Below are the code and all the weights of a small trained network. Each question names an input and a class and asks about switching units off, where a switched-off unit gives its printed mean instead of its output.

import numpy as np


def w(rows, s, z=0):
    codes = np.array(rows[::2]) - 128.0
    scale = np.full(codes.shape[1], s)
    scale[-1] = z or s
    return codes * scale


def norm(h):
    return h / np.sqrt((h * h).mean(-1, keepdims=True) + 1e-5)


def f(y):
    return y / 2 * (1 + np.tanh(0.7978845608 * (y + 0.044715 * y**3)))


def log_softmax(a):
    a = a - a.max(-1, keepdims=True)
    return a - np.log(np.exp(a).sum(-1, keepdims=True))


def net(x, mask):
    res = np.array(x, float).reshape(1, 3) / 4 @ E
    u = 0
    for l in range(3):
        y = f(norm(res) @ A[l][:, :-1].T + A[l][:, -1])
        res = res + np.where(mask[u : u + 5], y, B[l][:, -1]) @ B[l][:, :-1]
        u += 5
    return log_softmax(norm(res)[-1] @ U[:, :-1].T + U[:, -1])


A, B = {}, {}
E = w([
[155,169,166,151,82,219,63,150,97,151,86],'x0',
[171,48,151,40,96,115,210,254,93,122,90],'x1',
[161,38,237,234,168,165,125,112,30,150,152],'x2',
],0.0079)
A[0] = w([
[46,153,152,142,182,119,28,123,168,85,150,114],'0.n1',
[143,107,144,84,125,93,152,148,116,80,69,146],'0.n2',
[131,13,133,173,227,139,137,169,184,115,209,255],'0.n3',
[114,201,185,151,86,179,86,158,114,115,19,143],'0.n4',
[108,137,117,112,113,2,248,66,190,130,161,172],'0.n5',
],0.0061,0.0038)
B[0] = w([
[187,53,118,159,145,192,137,226,180,79,86,200],'0.n1',
[124,36,39,198,197,198,80,144,124,122,140,187],'0.n2',
[118,161,141,98,189,71,127,135,108,124,199,255],'0.n3',
[2,183,117,111,210,58,172,220,78,103,211,219],'0.n4',
[59,212,124,145,143,92,152,182,87,121,56,248],'0.n5',
],0.0082,0.0056)
A[1] = w([
[141,51,125,20,133,93,254,150,153,174,77,102],'1.n1',
[186,67,170,85,96,113,216,186,98,134,103,95],'1.n2',
[86,138,89,201,186,130,132,52,180,153,103,18],'1.n3',
[93,173,120,132,32,227,49,201,103,221,86,81],'1.n4',
[116,131,41,14,56,87,89,84,174,153,153,2],'1.n5',
],0.0067,0.0023)
B[1] = w([
[103,215,77,165,130,223,65,130,80,57,145,253],'1.n1',
[127,229,83,192,144,144,135,60,204,60,161,234],'1.n2',
[127,128,46,105,84,97,193,92,92,4,147,202],'1.n3',
[109,254,124,144,203,86,181,113,24,74,42,219],'1.n4',
[83,100,228,109,96,193,236,104,118,202,133,158],'1.n5',
],0.0085,0.0035)
A[2] = w([
[175,121,87,165,192,127,82,176,87,69,105,139],'2.n1',
[54,134,90,196,81,111,80,35,191,71,118,81],'2.n2',
[69,75,154,103,172,84,94,175,209,226,197,88],'2.n3',
[11,177,97,42,61,231,186,106,194,172,1,250],'2.n4',
[81,211,116,104,137,40,132,132,93,210,46,67],'2.n5',
],0.0075,0.002)
B[2] = w([
[149,107,117,70,29,132,105,78,199,180,67,254],'2.n1',
[140,143,62,93,120,254,112,234,90,105,134,174],'2.n2',
[201,87,118,101,56,177,129,110,190,160,62,136],'2.n3',
[170,21,212,190,185,152,73,72,101,155,229,233],'2.n4',
[142,123,163,99,68,41,190,117,149,169,69,209],'2.n5',
],0.0097,0.0083)
U = w([
[145,84,202,159,177,152,116,95,130,163,208,254],'0',
[17,224,98,125,190,50,150,166,109,94,104,212],'1',
[160,164,6,152,116,231,71,136,167,58,114,18],'2',
[185,106,131,95,61,104,115,112,200,209,20,6],'3',
],0.014,0.0016)

Each question gives the input, the list of numbers given to net, and the class t.
The units are the neurons (one row each of A and B). Each row of codes is followed by its name. A weight is (code - 128) times the scale printed after its matrix; where a second scale follows, it is the last column's (A, B and U).
mask holds one flag per neuron, layer by layer. A switched-off neuron (its flag False) gives its mean, the last column of its row in B, instead of its output. The means were averaged over made-up inputs and are rounded, as every weight is.
A unit's drop is (log p(t) with every unit on - log p(t) with that unit switched off) / (log p(t) with every unit on - log p(t) with every unit switched off).
The circuit of an input: a set's keep is (log p(t) with only the set's units on - log p(t) with every unit switched off) / (log p(t) with every unit on - log p(t) with every unit switched off). Starting from the 12 units with the biggest drops (on a tie, the unit counted first), units are removed one at a time, each time the one whose removal leaves the highest keep (on an exact tie, the one counted first), for as long as the keep stays at least 0.8.
units of the circuit, in order: the units of the circuit, biggest drop first
unit that matters most: the unit with the biggest drop
top k neurons: the k neurons with the biggest drops, biggest first
top k neurons in layer l: the k neurons of layer l with the biggest drops, biggest first
drop of u: that unit's drop, to one decimal
input [5,-5,0], class 1: units of the circuit, in order -> [0.n4]
input [-5,-4,-6], class 0: top 2 neurons in layer 0 -> [0.n4; 0.n3]
input [-1,-6,-6], class 0: top 2 neurons -> [2.n4; 1.n5]
input [3,-2,-3], class 3: top 2 neurons -> [1.n1; 1.n2]
input [0,-1,3], class 3: top 2 neurons -> [2.n3; 2.n4]
input [-5,8,6], class 2: top 4 neurons -> [1.n1; 2.n4; 0.n4; 1.n2]
input [0,3,2], class 3: top 2 neurons in layer 2 -> [2.n1; 2.n4]
input [-5,0,-8], class 0: units of the circuit, in order -> [2.n4; 1.n5]
input [7,8,6], class 2: units of the circuit, in order -> [2.n4; 1.n2]
input [-3,6,-7], class 0: top 3 neurons -> [2.n4; 1.n5; 0.n1]
input [1,-1,-3], class 3: top 3 neurons in layer 1 -> [1.n2; 1.n4; 1.n1]
input [5,-5,1], class 1: top 2 neurons -> [0.n2; 1.n4]
input [-5,1,-6], class 0: top 3 neurons -> [2.n4; 0.n4; 1.n5]
input [7,-5,-3], class 1: top 2 neurons -> [0.n4; 1.n4]
input [0,2,1], class 3: unit that matters most -> 0.n2
input [3,3,1], class 3: top 2 neurons in layer 0 -> [0.n2; 0.n5]
input [7,7,-6], class 1: top 2 neurons -> [1.n4; 0.n1]
input [-7,6,-8], class 0: top 4 neurons -> [2.n4; 1.n5; 0.n4; 1.n4]
input [4,7,5], class 2: top 3 neurons -> [2.n4; 2.n5; 1.n2]
input [-2,1,-1], class 3: unit that matters most -> 2.n5
input [0,2,-1], class 3: top 2 neurons -> [0.n2; 2.n1]
input [6,6,-8], class 0: top 3 neurons -> [2.n4; 1.n5; 0.n5]
input [3,7,-8], class 0: top 3 neurons -> [2.n4; 1.n5; 0.n1]
input [0,-8,-8], class 0: top 3 neurons -> [2.n4; 1.n5; 0.n2]
input [1,-8,7], class 2: drop of 2.n2 -> 0.5
input [-8,4,4], class 1: drop of 2.n3 -> 0.0
input [5,8,3], class 2: drop of 1.n2 -> 0.1
input [-2,-4,-6], class 0: drop of 2.n4 -> 1.3
input [-1,5,-3], class 2: unit that matters most -> 1.n1
